(in the rows, 128 means zero)
Each row is followed by its class number.
[108 120 141  95 127 130 140 178 141 142  79 120 122 131 131 106 157  74
 107  76 110 154 151  89 188 152 117 169 136 161 155 137 166 130 123 102
 181 154 182 106 123 131] : 0
[ 87 168 117 183 118  79 171 152 148 165  81 150 151 134 119 154 116 146
 141 115  94  82 133 136 150 192 103 129 146 129 144  91  88 110 114 128
 165 141 144 107 147 140] : 10
[103 166 113 198 123 121 150  78 126 121 166 114 104 174 138 152  96 149
  88 129 127  64 109 166  46 163 121 107 130 100 124 101 129 163  94 168
  87 123 140 114 196 152] : 5
[103 163 138 130 107 120 182  89 189 130 155 160 116 144  90 115 125 106
  91 146  98  77 107  62 127 115 141 123 156 110 114 117 147 122  66 144
 138 128 204  93 222 166] : 1
[112 109 143  65 119 110 165 112 107 122  72  97 110 105 149 104 143 135
 145 132 124 145 163 155 119 132 127 143 143 182 132 138 115 103 161  96
 130 169 145 130 101 139] : 3
[142 104 125 142 135 144 146  94  83  94 142 110  92 139 161 128 120 132
  98 125 152 139 134 147  65 134 124 118 119 127 118 152 156 122 125 140
  98 115 125 121 165 117] : 10
[103 106  96 118 151  87 134 152 140 145 110 158 106 119 123 144 119 164
 152 178 155 145 131 135 143 178 128 112 111  98 108 117 129  66  94 139
 139 128  98 146  82  89] : 0
[ 59 135 163  85 130 106 156 146 185 136  84 108 102 127 136 112 139  84
 137 119 102 139 153 109 171 153 110 133 160 148 147 135 135 100 156 120
 168 169 169 117 141 160] : 3
[ 85 122 139 157 142 125 127 115 158 155 143 132  97 161 145 136 115 144
 152 154  82 124 159 141 123 131  90  87 157  98 157 121 139 129 112 143
 127 131 134 132 190 180] : 3
[117  98  96 117 148  88 140 139 142 147 117 158 111 114 121 136 127 159
 150 171 162 152 129 135 153 167 134 115 108  98 107 120 135  64  89 144
 134 125  89 148  75  89] : 0
[119 115 143 145 140 142 145 106 108 100 158 110 106 140 157 111 120 141
 113  99 138 125 132 123 101 136 109 121 132 110 126 153 165 125 124 120
 113 126 119 114 167 141] : 3
[ 97 146 116 178 141 121 129 118  82 110 135 119 114 171 131 136 118 133
 123 121 127  99 115 157  97 157 124 129 117  93 128 102 155 133 130 138
 104 122 122 127 167 138] : 12
[114 100 102 120 151  91 139 139 135 140 112 161 116 113 126 137 130 170
 160 175 156 156 124 141 147 174 131 110 110 102 111 127 132  55 105 142
 131 131  86 152  76  82] : 3
[133 136 134 150 149 137 141 118 179 142 142 165 145 119  99 113 126 117
 113 141  99 106 130  64 191 144 160 121 155  95 128 128 142 133  77 157
 124 109 194  99 186 147] : 8
[117 101  97 112 152 100 139 139 134 129 116 155 114 106 125 135 133 158
 153 174 153 156 128 122 153 159 133 120 109 101 114 130 139  68 106 139
 143 123  89 152  81  91] : 6
[123 128 144 147 133 140 134 104  82  90 129 112 120 126 121 141 105 155
 143 134 149  98 126 137 102 147 113 116 136 117 101 134 140 121 126 105
  91 118 132 124 148 120] : 8
[103 150 172  64 108 120 175  74 182  86 145 145 110 101 131  94 143  82
 126 118 102 126 142  57 117  95 152 139 140 147 101 154 121 116 163 163
 146 154 162 121 210 176] : 7
[135 142 131 184 138 136 124 116  77 119 162 130 133 161 126 132 113 140
  92 111 146 103 105 143  99 162 129 123 107  84 113 119 146 124 103 153
 101 103 131 113 158 100] : 1
[110 112  84 145 158  81 134 142 139 147 117 162 115 121 109 143 116 176
 148 196 153 134 120 136 144 185 135 106 112  84 120 116 135  69  76 141
 127 116  97 143  84  84] : 12
[140 131 155 148 105 146 104 213 136 119  88 129 148 158 112 177 135 113
  83  88  77 145  93 162 150 161 122 154 108 111 175 123 103 182 132  89
 145 135 164 105 112  93] : 1
[101 118 122 159 137 124 141 133 112 107 112 107  99 157 148 125 113 123
 139 110 147 150 131 119 107 152 105 110 128 107 116 146 175 119 132  94
 109 134 131 115 174 140] : 5
[121 136 126 155 136 124 111 115 102 121 134 106 125 133 129 130 110 134
 106 120 131  90 116 153  97 166 150 117 120 108 119 114 133 130 139 134
 105 124 130 126 141 123] : 2
[ 95 119 136 157 140 123 140  99 171 146 140 117 103 159 145 131 108 138
 159 150  88 123 164 143 116 113  88  87 154 110 157 124 134 124 137 134
 126 130 132 133 195 203] : 9
[144 177 160 114  99 139 150  96 178  99 157 153 134 129 109 110 130  92
  78 132 102 106 114  38 159  69 142 163 159  77 153 135 138 185 104 153
 135 124 204  85 206 158] : 6
[ 94 108 151 153 138 132 136 106 159 150 135 128 110 157 133 128 114 139
 165 156  99 132 166 133 134 127  82  91 145 113 167 129 144 110 127 137
 130 128 134 127 197 184] : 11
[129 106 124 144 156 139 128 111  79  89 135 108 126 122 132 115 119 139
 130 114 149 120 133 145 131 145 124 128 131 118 123 138 171 128 127 101
 107 120 115 124 144 148] : 7
[106 107  96 117 152  83 144 130 138 144 118 156 106 110 124 138 118 173
 147 179 157 135 132 138 139 170 133 112 115  94 108 115 132  61  84 147
 134 123  94 146  82  93] : 0
[118  98 105 113 156  93 135 134 130 133 118 159 108 102 124 139 128 183
 158 183 158 150 121 141 139 169 129 108 113 103 110 134 135  54 103 136
 134 127  77 154  72  77] : 3
[ 95 120 133 160 118 120 148  78 157 144 134 119 104 154 143 141 105 157
 170 156 104 118 161 151 110 111  92  76 156 123 142 120 126 119 129 124
 112 127 113 144 176 194] : 2
[152 155 118 168 108 109 163 134 195 135 129 184 161 157  98 126 124  89
  82 118 104 129 106  65 193  87 138 141 131  66 141 126 178 148  66 131
 134 103 213  86 194 144] : 9
[141 127 139 161 149 134 118 126  89 114 154 105 129 127 138 114 126 129
 124  81 135 120 122 114 129 155 128 134 119 114 125 144 160 134 132 108
 120 121 118 115 150 137] : 4
[113 137 128 180 146 136 134 138 100 117 156 127 104 155 139 132 115 142
 106 115 126 106 129 111 110 157 104 124 118  80 130 148 171 131  85 125
 126 101 140 105 180 109] : 12
[116 138 142 157 134 127 143  89  88 109 160 110 116 127 143 132 107 149
 112 134 154  83 116 149  81 142 113 119 121 105 121 123 122 119 114 146
 102 108 115 114 156 127] : 11
[121 132 146 106 139 153 123 131 172 118 161 151 133 140 108 102 136 100
  96 117 101 100 113  74 206  83 129 134 157  94 166 120 179 152  92 126
 147 115 152 116 167 180] : 2
[103 135 105 207 159 130 109 140  93 115 144 111 116 174 127 149  98 143
  98 139 119 110 110 156  92 197 121 110 128  81 154 102 152 152 102 119
 102 113 147 107 171 139] : 12
[ 99 183  99 160 107 129 181  60 210 131 152 176 131 136 119 141  99 118
 101 113  99  59 136  86 121  87 151 132 156 104 140 101 127 182  71 190
 140 130 206  87 240 193] : 0
[103 154 116 145 132 125 135 101 144 136 120 151 126 145 118 117 109 125
 126 171 108  61 154 110 146 115 144 104 170 110 136  96 120 132  75 155
  97 121 187 120 184 172] : 7
[ 92 114 140 158 134 118 143 100 151 162 142 121 108 156 143 121 119 125
 167 146  99 134 167 133 133 120  93  90 147 112 144 125 140 116 126 146
 128 136 125 132 188 202] : 11
[124 160 152 125 120 109 156  92 184 133 148 165 151  95  77 110 117 124
 105 133  94  61 111  74 171 106 164 131 165 101 113  96 131 113  69 134
 136 133 180 104 173 157] : 4
[104 120 150 144 136 118 146  75 159 150 152 105  98 146 146 123 114 151
 138 155 101 128 164 148 111 122  96  91 166 122 140 132 127 135 113 137
 116 130 123 132 173 189] : 5
[152  98 137 122 162 144 128 120  72  79 154 106 123 109 123 103 128 143
 113 137 159 102 125 114 141 125 136 130 127 117 111 152 163 111 124 104
 105  99 126 119 139 127] : 8
[123 137 134 143 126 132 165 111 155 136 140 147 128 133 106 124 119 170
 127 165  91  51 157  89 154 105 122 112 178 121 125 139 117 118  53 108
 132 109 167 104 178 156] : 10
[117 100  97 121 152  98 137 137 130 136 120 146 112 114 127 136 130 167
 149 182 156 151 122 129 147 171 132 113 108  98 114 130 132  64 101 137
 134 118  81 150  75  85] : 6
[120 103  96 130 152  87 136 145 137 140 112 152 117 122 122 141 124 170
 147 180 156 146 120 148 138 174 127 110 109 100 111 119 133  74  94 142
 126 124  87 152  76  88] : 5
[122 124 123 158 143 147 122 107  87  93 153 111 122 140 130 127 116 124
 115 116 139  88 122 152  87 126 127 131 113 109 136 117 141 155 138 147
 100 113 125 117 179 138] : 12
[119 106  92 129 162  88 138 149 139 139 113 156 109 113 127 137 123 169
 149 180 151 153 130 137 139 170 129 112 109  91 117 126 138  64  99 140
 133 116  91 150  82  83] : 9
[127 115 116 140 161 129 136 118 103 101 150 112 102 121 126 125 106 152
 113 152 137 121 136 140  90 163 129 105 133 106 121 137 143 138 108 121
  96 115 140 121 153 136] : 9
[101 131 119 154 150 124 137  98 120 122 152 119 106 129 149 136 107 135
 113 115 123 133 134 149  79 177 122 113 136 104 127 125 153 143 108 137
 118 138 153 114 168 149] : 3
[ 93 119 158 129 137 128 142  82 163 144 151 119  96 146 145 128 114 141
 147 139  94 125 156 140 108 126  87  89 162 116 159 131 137 113 126 132
 124 132 118 127 191 190] : 10
[ 95 118 122 167 142 115 142 103 146 145 140 119  98 157 145 140 110 145
 150 163  92 128 161 155 103 122  91  85 152 113 145 115 133 120 122 125
 124 124 123 136 188 190] : 9
[122 109 104 122 160  84 140 143 130 138 115 150 114 112 129 131 131 173
 149 170 163 149 128 135 149 175 130 119 107  98 107 135 139  59 103 143
 136 123  79 149  75  79] : 5
[127 171 129 108 120 122 169  52 172 128 167 147 130  91 124  89 145  60
  99 107 129  99 131  37 151  74 173 149 154 114 109 128 146 124 106 160
 147 134 206  92 209 183] : 6
[106 113  85 124 152  88 134 139 137 151 118 149 110 115 133 140 126 166
 151 183 152 136 128 135 135 169 128 114 111  97 117 118 128  65  99 144
 143 125  77 149  78  89] : 6
[ 94 115 131 138 135 116 145  68 157 150 141 115  98 129 146 142 103 149
 153 156 112 114 164 168 105 117  98  86 159 127 150 108 110 123 120 147
 120 132 118 135 166 197] : 0
[ 87 122 136 165 133 121 131 118 170 147 136 127 102 165 136 144 101 140
 161 152  96 117 150 147 123 129  84  87 149 108 166 108 131 139 119 131
 120 133 128 132 189 191] : 4
[125 115 100 175 147 116 147 113 111 108 151 101  99 154 152 123 108 139
 103 141 123 115 123 144  86 151 134 119 129  77 117 130 156 163 107 127
  91 114 133 114 176 164] : 9
[ 93 104 138 145 132 127 151  80 167 153 151 126  96 149 141 129 108 151
 151 145 108 124 170 133 123 110  82  84 163 127 141 129 148 119  95 117
 128 124 126 130 186 198] : 0
[128 178 166  94 108 134 170  74 185 105 154 159 120 116 117 102 137  78
  83 106  97 124 137  46 136  71 155 161 152 116 116 142 169 140 122 181
 151 139 206  97 214 149] : 8
[113 108  97 130 150  89 131 150 141 142 113 159 122 117 122 148 122 176
 161 176 145 151 120 145 139 182 127 108 111  97 120 122 126  71 102 139
 135 133  90 148  74  88] : 3
[ 76 128 150 150 109 108 127 191 178 141  76 143 121 171 133 179 111 127
 162 113  68 160 152 137 113 184  85  98 124 108 153 133 119  93 134  55
 150 151 177 111 180 129] : 10
[ 93 169 158 101 127 137 176  69 163 105 143 174  97 130 120 115 121 128
 131 146 106  74 152  98  98  71 129 116 158 155  92 140 133 149 146 146
 123 127 206 122 252 191] : 3
[112 135 134 169 141 141 117 137  86 104 143 107 117 171 155 121 125 109
 119  94 122 131 123 129 118 147 110 134 121  91 134 131 173 144 130 114
 115 123 140 116 172 154] : 7
[ 84 125 134 157 131 119 139  85 165 157 142 119  98 160 141 135 105 133
 156 156  94 131 163 145  97 129  90  82 154 112 157 117 134 122 116 146
 119 136 132 129 190 188] : 12
[ 92 118 125 152 141 118 147 108 163 142 130 126  99 154 140 138 111 133
 158 154  95 125 164 152 121 108  86  92 149 114 155 117 142 121 131 129
 131 131 135 135 193 197] : 9
[104 142 121 180 131 116 140 104 120 120 181  98 109 164 134 145  93 139
  94 125 111  91 117 146  82 186 119 110 136  65 134 113 128 177  85 133
  98 128 139  91 195 175] : 0
[ 93 127 140 158 133 118 142  75 161 156 159 113  99 152 146 135 106 140
 148 154  91 132 161 131 114 128  95  81 166 110 137 129 139 123 108 137
 121 127 126 125 192 192] : 8
[101 136 117 163 123 133 136 143 114 122 124 115 128 164 126 148 108 122
 108 133 110  99 118 138 105 182 105 117 133 121 134 110 128 174  97 130
 114 123 158 115 155 145] : 6
[103 118 148 146 132 122 144  87 163 146 146 118 106 161 145 122 120 128
 143 137  93 123 158 137 122 110  90  95 151 109 154 125 150 121 120 149
 121 132 120 130 199 193] : 5
[119 120 120 133 158 135 138 112  86  95 171  97 112 108 145 112 123 140
 109 114 155  88 112 127 103 136 123 137 124 109 122 126 155 112 112 119
 126 110 102 112 139 129] : 8
[110 159 157 126 106 126 178  81 161 146 160 147 124 118 115  75 151 103
 135 103 116  55 128  53 159  54 140 152 152 106  92 118 158 110  83 145
 138 130 168 116 181 175] : 11
[116 101 106 113 152  94 137 140 137 135 120 155 108 107 126 137 128 173
 152 182 153 160 121 138 136 168 131 111 116 101 109 134 132  63 102 131
 132 130  88 147  74  80] : 3
[102 114 141 149 141 124 142  99 161 157 137 122 104 157 143 121 121 133
 144 134  99 133 163 138 133 129  88  97 154 115 150 129 161 122 111 137
 126 133 125 129 187 184] : 5
[121 106 134 124 133 137 129 127 108 114 143 108 114 149 137 121 120 121
 108 119 138 112 125 143  86 157 118 118 113 120 124 138 146 125 118 137
 101 119 117 117 153 112] : 10
[109 116 145 135 150 139 126 123  90  99 149  98  94 138 144 122 116 144
 124 134 145 122 127 135  92 163 124 118 132  95 107 137 136 110 123 111
 104 127 127 123 138 128] : 1
[118 105  96 116 152  88 132 150 126 141 114 155 114 107 122 135 126 161
 150 167 161 142 129 133 145 170 131 123 107  98 115 115 131  66  98 142
 140 127  90 145  73  87] : 0
[116 124 118 150 150 132 114 117  84 106 125 114 125 151 132 142 101 136
 119 128 137 103 117 170 102 167 126 107 116 103 149 111 134 136 131 138
  98 121 142 121 158 146] : 1
[110 114  99 131 159  92 129 141 139 147 127 155 114 115 119 143 117 170
 143 186 152 143 121 133 149 179 131 107 119  88 109 118 139  67  81 147
 132 115  93 145  75  77] : 8
[112  81 162 116 143 143 104 179 127  68 102  81 103 154 131 133 143 104
 130  98  80 234 129 118 119 187 131 129 113 108 177 157 187 111 183  63
 126 151 150 118 155 130] : 8
[118 114  95 135 149  77 139 137 140 143 120 155 110 110 126 141 119 176
 156 189 159 124 123 138 139 165 138 109 107  95 108 115 119  54  88 152
 127 119  82 153  73  81] : 4
[114 172 108 141 123 104 183  71 155 125 159 157 141 121 107 127 119 130
 110 125 113 103 128 109 126 128 136 139 162 122 120 109 146 162  89 154
 138 145 164 102 181 185] : 3
[136 116 130 129 161 155 133  99 102  92 149 126 118 117 124 114 127 140
 110  97 148 150 127 109 132 158 134 132 141 125 134 158 196 132 113 101
 120 131 149 110 153 134] : 3
[131 156 119 157 119 146 147 103 164 110 154 173 145 175 111 140 122 107
  99 121 100  98 114 114 149  73 156 135 120  80 142 119 144 168 102 154
 119 108 206  98 227 172] : 1
[105 124 152 142 131 150  95 221 122 123  84 122 144 161 122 143 125 119
 141  95 102 114 132 129 168 167  96 145 113 119 163 126 125 140 155  79
 149 139 163 111 137 106] : 8
[115 138 159 111 124 132 118 178 133 114  83 126 128 129 108 147 144 109
 135  90  85 166 124  94 158 180 120 146 124 137 157 155 148 125 160  49
 159 152 177  99 165 113] : 8
[100 105 146 121 143 140 145  71 164 136 145 120  96 124 149 124 122 148
 153 149 102 132 167 130 125 101  95  95 165 135 154 137 140 117 130 123
 133 127 113 138 177 195] : 6
[109 107  95 128 145  90 135 146 132 137 105 151 113 117 125 142 122 162
 158 182 157 147 127 146 142 171 135 107 104  97 114 115 129  60 115 145
 131 124  90 156  77  84] : 2
[110 184 154 142 102 110 169 100 183 133 156 173 136 140 101 125 133 104
 103 122  90  68 125  62 139 131 139 144 126  76 135 121 126 107  79 182
 145 128 187  91 222 122] : 12
[109 109  99 117 150  90 132 148 138 146 117 164 108 118 124 146 122 163
 146 166 158 149 125 139 140 175 126 114 102  96 113 119 133  67  95 143
 140 125  92 145  84  82] : 0
[ 97 112 142 154 130 134 147  96 153 144 142 122 103 157 137 125 118 138
 153 152  96 118 157 137 122 112  91  99 149 118 159 126 141 134 124 142
 125 132 122 126 200 195] : 11
[105 162 122 141 124  97 175  85 209 134 142 165 119 147 113 122 129  98
  93 149  99  97 127  68 149 129 160 127 138  80 136 129 153 114  74 156
 134 120 221  84 250 158] : 5
